W =
[[  4   3  -1  -4 -31   1  10   0  39   1   0]
 [ 13 -17  13  18  -7  -7  13  13 -15  16  17]
 [ -3  -4   2   4  29  -2  -8   1 -31  -1   2]
 [-14  15 -13 -16  14   4 -12 -13   8 -16 -16]
 [  2   7  -2  -5 -30   5   6  -1  34   0  -2]
 [-13  16 -13 -17  10   5 -13 -13  12 -16 -16]
 [ 13 -11   9  10 -20  -4  18  10  16  12  11]
 [  1   5  -2  -5 -29   2   8  -2  29  -1  -2]]
Indices start at 0.
(0, 0): 4
(2, 0): -3
(3, 7): -13
(4, 5): 5
(2, 4): 29
(6, 0): 13
(6, 4): -20
(5, 3): -17
(1, 5): -7
(0, 3): -4
(3, 2): -13
(2, 7): 1
(1, 7): 13
(4, 2): -2
(0, 9): 1
(5, 4): 10
(2, 5): -2
(4, 10): -2
(3, 6): -12
(2, 8): -31
(5, 0): -13
(1, 9): 16
(2, 10): 2
(2, 3): 4
(1, 10): 17
(0, 6): 10
(2, 2): 2
(0, 1): 3
(5, 5): 5
(3, 9): -16
(6, 8): 16
(3, 0): -14
(7, 8): 29
(1, 1): -17
(6, 7): 10

grid =
[[ 12  11  -7  12]
 [  3 -13   3  -6]
 [-29  11 -35 -12]
 [-25  -2 -23   4]
 [  0  -7  19  10]
 [-23  -5  -4  21]]
grid[-6, 0]	12
grid[:, 1]	[11, -13, 11, -2, -7, -5]
grid[1, -1]	-6
grid[-5, -2]	3
grid[4, -2]	19
grid[5, 2]	-4
grid[-4, 3]	-12
grid[-3]	[-25, -2, -23, 4]
grid[-2, -4]	0
grid[:, -1]	[12, -6, -12, 4, 10, 21]
grid[-1, -4]	-23
grid[-4]	[-29, 11, -35, -12]
grid[:, 0]	[12, 3, -29, -25, 0, -23]

M =
 145.4   -33.9    34.4   -46.1    85.0
   3.4  -111.4    21.2   -56.5   -71.0
  59.3   -20.8   -84.0    31.2  -161.9
Indices start at 0.
(0, 0) => 145.4
(0, 1) => -33.9
(1, 4) => -71.0
(1, 1) => -111.4
(2, 1) => -20.8
(2, 0) => 59.3
(2, 4) => -161.9
(0, 2) => 34.4
(2, 2) => -84.0

X =
[[ 201.5  149.4   71.0 -154.1   74.0   87.4  -98.1   78.2  -39.4 -117.1
  -122.2]
 [ -42.8  205.7  -76.3  -99.7  -88.2   41.0  -66.0  -70.2  201.5  233.3
  -157.0]]
X[-2,0]	201.5
X[:, -9]	[71.0, -76.3]
X[-2]	[201.5, 149.4, 71.0, -154.1, 74.0, 87.4, -98.1, 78.2, -39.4, -117.1, -122.2]
X[-1,1]	205.7
X[-2,10]	-122.2
X[-1,4]	-88.2
X[:, -10]	[149.4, 205.7]
X[-2,1]	149.4
X[1,-3]	201.5
X[-1,-11]	-42.8
X[1,-5]	-66.0
X[-1,-6]	41.0
X[1,10]	-157.0

arr = [ 36  25 -30  25  34 -14  -7  19  27 -28  31  32   3  27]
arr[-14] = 36
arr[-9] = -14
arr[-1] = 27
arr[12] = 3
arr[1] = 25
arr[-3] = 32

A =
[[-24 -37  36 -26 -34 -35  33  22  36]
 [ 23  38 -37  25  35  36 -34 -22 -37]
 [ 23  37 -36  25  34  36 -33 -21 -36]
 [-22 -37  36 -25 -34 -35  33  22  36]
 [ 17  34 -33  20  30  35 -29 -15 -35]
 [ 17  34 -33  20  30  35 -29 -15 -34]
 [ 17  34 -33  20  31  35 -29 -15 -35]
 [ 17  35 -34  20  32  36 -31 -16 -35]]
Rows and columns are counted from 0.
row 0 col 0 -> -24
row 4 col 8 -> -35
row 1 col 5 -> 36
row 3 col 7 -> 22
row 5 col 2 -> -33
row 5 col 1 -> 34
row 6 col 1 -> 34
row 7 col 1 -> 35
row 3 col 8 -> 36
row 4 col 0 -> 17
row 7 col 3 -> 20
row 7 col 2 -> -34
row 0 col 5 -> -35
row 6 col 2 -> -33
row 3 col 4 -> -34
row 0 col 6 -> 33
row 2 col 5 -> 36
row 2 col 7 -> -21
row 7 col 4 -> 32
row 6 col 8 -> -35
row 0 col 2 -> 36
row 7 col 0 -> 17
row 2 col 6 -> -33
row 3 col 3 -> -25
row 2 col 0 -> 23
row 6 col 5 -> 35
row 5 col 8 -> -34
row 4 col 2 -> -33

B =
[[6596 6603 6575 6987 7220]
 [6647 6783 6665 6960 7153]
 [6541 7186 6472 7183 7125]
 [4711 5902 1241 5931 7576]
 [6510 6922 7030 7015 7085]
 [4765 6096 1210 5858 8013]
 [4725 6118 1684 5970 7605]
 [6439 6669 6390 7064 7113]
 [7042 6898 6731 7097 7279]
 [6882 6526 6608 6883 7374]
 [6622 6804 6525 7145 7208]]
B[-11, 0]: 6596
B[2, -5]: 6541
B[2, 4]: 7125
B[10, -5]: 6622
B[:, 1]: [6603, 6783, 7186, 5902, 6922, 6096, 6118, 6669, 6898, 6526, 6804]
B[:, -5]: [6596, 6647, 6541, 4711, 6510, 4765, 4725, 6439, 7042, 6882, 6622]
B[10, 2]: 6525
B[-7, -4]: 6922
B[-10, -3]: 6665
B[2, 1]: 7186
B[0, -4]: 6603
B[-6, -1]: 8013
B[-9]: [6541, 7186, 6472, 7183, 7125]
B[-4, 1]: 6669
B[0]: [6596, 6603, 6575, 6987, 7220]
B[10]: [6622, 6804, 6525, 7145, 7208]
B[-2, 2]: 6608
B[7, -3]: 6390
B[-6, -2]: 5858
B[-2]: [6882, 6526, 6608, 6883, 7374]
B[8, -3]: 6731
B[-7, 4]: 7085
B[-1, -1]: 7208
B[7, 0]: 6439

data =
52  20  68  31  62  37  58  61  40  78
49  27  68  42  64  39  64  58  53  78
63  23  64  46  62  44  64  55  42  78
43  25  65  37  54  39  63  58  55  78
50  30  61  32  59  41  61  58  47  73
55  22  65  44  63  41  59  60  47  83
49  21  69  38  71  37  64  66  45  79
58  23  66  39  61  40  69  56  55  80
52  22  68  35  60  41  68  65  47  74
51  23  68  39  54  46  68  55  48  71
50  32  59  41  60  46  52  67  48  78
48  23  62  41  62  43  66  53  58  78
59  27  67  37  60  50  58  65  55  76
52  20  72  39  59  42  62  65  52  78
50  33  75  43  71  36  69  69  51  68
Rows and columns are counted from 0.
row 0 col 0: 52
row 10 col 7: 67
row 12 col 7: 65
row 0 col 1: 20
row 13 col 7: 65
row 7 col 2: 66
row 5 col 9: 83
row 10 col 4: 60
row 6 col 6: 64
row 5 col 2: 65
row 5 col 0: 55
row 12 col 3: 37
row 8 col 7: 65
row 8 col 9: 74
row 2 col 7: 55
row 3 col 0: 43
row 2 col 9: 78
row 10 col 2: 59
row 13 col 5: 42
row 8 col 6: 68
row 3 col 9: 78
row 14 col 5: 36
row 1 col 9: 78
row 14 col 6: 69
row 11 col 6: 66
row 3 col 1: 25
row 12 col 4: 60
row 13 col 0: 52
row 4 col 4: 59
row 9 col 2: 68
row 7 col 3: 39
row 5 col 1: 22
row 13 col 3: 39
row 1 col 5: 39
row 9 col 9: 71
row 6 col 9: 79

x =
 42  -29  -29   50
  8    8  -35   49
-23   39   34  -24
x[0, -4]: 42
x[0, -1]: 50
x[0, -2]: -29
x[-3]: [42, -29, -29, 50]
x[:, -4]: [42, 8, -23]

m =
[[-127  335  218  134  412 -408  255 -430   19  -28   80  252  474]
 [ 321 -263  116  387 -517  126  176   48  274 -637 -223  131  275]
 [-280  103   78  -22  274 -255  271  -72  213 -435  207  -89  473]
 [-304  579  524 -695   70 -322   31 -438  336 -229  132 -278  406]
 [ 294  547  547 -440  359 -230  300   32  116   54 -230  268  235]
 [ 333  -19  381   63  -97   94  171  -99  201 -326 -259  170  430]
 [ 157   44  200 -129 -403  -57  185  360   75 -521 -221   17  424]
 [  32  192   99  -71   50  -70  199  184  320 -391    0  161  298]
 [ 187   95  356  127 -321  390  199  204  297 -496 -192  -70  325]
 [ -11 -369  223  235  -36  137  791    8  216 -193 -394  323 -254]
 [ 168   36  127 -192 -459 -346  543  259 -289 -563 -256  -61  311]
 [ 343  360  398 -396  -19 -197  -74 -277  384 -179 -154  302  355]]
Rows and columns are counted from 0.
(0, 0) = -127
(4, 11) = 268
(3, 12) = 406
(4, 9) = 54
(10, 10) = -256
(10, 5) = -346
(4, 5) = -230
(0, 1) = 335
(6, 9) = -521
(11, 11) = 302
(10, 9) = -563
(5, 9) = -326
(11, 3) = -396
(9, 7) = 8
(6, 7) = 360
(11, 12) = 355
(7, 5) = -70
(7, 12) = 298
(0, 2) = 218
(0, 11) = 252
(8, 8) = 297
(10, 1) = 36
(2, 12) = 473
(3, 11) = -278
(3, 2) = 524
(1, 7) = 48
(9, 11) = 323
(8, 3) = 127
(9, 3) = 235
(9, 1) = -369
(7, 9) = -391
(11, 6) = -74
(9, 5) = 137
(2, 9) = -435
(6, 1) = 44
(0, 10) = 80

a = 6  4  6  8  4  5  6  4  4  4  2  1  5  3  8  6
a[-16] => 6
a[13] => 3
a[8] => 4
a[6] => 6
